Here is a tiny trained network, its code and every weight. The questions are about switching its units off for an input and a class, where a switched-off unit gives its printed mean instead of its output.

import numpy as np


def w(rows, s, z=0):
    codes = np.array(rows[::2]) - 128.0
    scale = np.full(codes.shape[1], s)
    scale[-1] = z or s
    return codes * scale


def norm(h):
    return h / np.sqrt((h * h).mean(-1, keepdims=True) + 1e-5)


def f(y):
    return y / 2 * (1 + np.tanh(0.7978845608 * (y + 0.044715 * y**3)))


def log_softmax(a):
    a = a - a.max(-1, keepdims=True)
    return a - np.log(np.exp(a).sum(-1, keepdims=True))


def net(x, mask):
    res = np.array(x, float).reshape(1, 4) / 4 @ E
    u = 0
    for l in range(2):
        y = f(norm(res) @ A[l][:, :-1].T + A[l][:, -1])
        res = res + np.where(mask[u : u + 3], y, B[l][:, -1]) @ B[l][:, :-1]
        u += 3
    return log_softmax(norm(res)[-1] @ U[:, :-1].T + U[:, -1])


A, B = {}, {}
E = w([
[123,98,227,211,193],'x0',
[57,13,75,88,180],'x1',
[205,2,101,61,232],'x2',
[224,67,39,124,139],'x3',
],0.0071)
A[0] = w([
[136,93,175,254,181,2],'L0N0',
[125,98,53,161,198,146],'L0N1',
[94,215,14,153,49,22],'L0N2',
],0.0086,0.0048)
B[0] = w([
[184,76,254,195,144,192],'L0N0',
[147,62,136,84,130,252],'L0N1',
[158,168,79,168,102,230],'L0N2',
],0.014,0.0028)
A[1] = w([
[53,64,230,216,254,61],'L1N0',
[64,182,212,199,32,61],'L1N1',
[144,194,182,241,180,3],'L1N2',
],0.0066,0.0045)
B[1] = w([
[204,158,93,176,128,254],'L1N0',
[21,17,86,65,121,242],'L1N1',
[188,64,162,139,5,165],'L1N2',
],0.011,0.0034)
U = w([
[6,187,119,101,127,186],'0',
[158,234,23,131,28,141],'1',
[96,101,210,191,32,4],'2',
[229,89,227,204,193,82],'3',
[242,225,140,49,161,55],'4',
[165,36,56,28,156,249],'5',
],0.018,0.0029)

Each question gives the input, the list of numbers given to net, and the class t.
The units are the neurons (one row each of A and B). Each row of codes is followed by its name. A weight is (code - 128) times the scale printed after its matrix; where a second scale follows, it is the last column's (A, B and U).
mask holds one flag per neuron, layer by layer. A switched-off neuron (its flag False) gives its mean, the last column of its row in B, instead of its output. The means were averaged over made-up inputs and are rounded, as every weight is.
A unit's drop is (log p(t) with every unit on - log p(t) with that unit switched off) / (log p(t) with every unit on - log p(t) with every unit switched off).
The circuit of an input: a set's keep is (log p(t) with only the set's units on - log p(t) with every unit switched off) / (log p(t) with every unit on - log p(t) with every unit switched off). Starting from all 6 units, units are removed one at a time, each time the one whose removal leaves the highest keep (on an exact tie, the one counted first), for as long as the keep stays at least 0.8.
units of the circuit, in order: the units of the circuit, biggest drop first
k most important neurons: the k neurons with the biggest drops, biggest first
k most important neurons of layer l: the k neurons of layer l with the biggest drops, biggest first
drop of u: that unit's drop, to one decimal
input [0,6,-5,4], class 1: 3 most important neurons : [L0N2 L1N1 L0N0]
input [6,8,1,-1], class 3: units of the circuit, in order : [L1N1]
input [-7,-2,4,-2], class 1: units of the circuit, in order : [L1N1 L0N1]
input [6,8,-2,4], class 3: 2 most important neurons of layer 1 : [L1N1 L1N0]
input [-1,-6,-3,-8], class 0: 3 most important neurons : [L1N1 L0N0 L1N0]
input [2,-8,-6,-7], class 0: 2 most important neurons of layer 1 : [L1N1 L1N0]
input [8,5,-6,1], class 3: 2 most important neurons : [L0N0 L1N0]
input [-1,-6,2,-3], class 0: 2 most important neurons of layer 1 : [L1N0 L1N1]
input [-3,-2,-1,-5], class 0: 2 most important neurons : [L1N1 L1N0]
input [-3,-3,5,-4], class 4: 2 most important neurons : [L1N1 L0N1]
input [8,5,-4,-6], class 3: 3 most important neurons : [L0N0 L1N0 L0N2]
input [-1,5,2,-7], class 0: 2 most important neurons of layer 1 : [L1N1 L1N2]
input [0,-7,-4,-4], class 0: 2 most important neurons : [L1N1 L0N0]
input [-3,3,1,-5], class 0: most important neuron : [L0N1]
input [-4,-4,3,-8], class 0: drop of L1N2 : 0.0
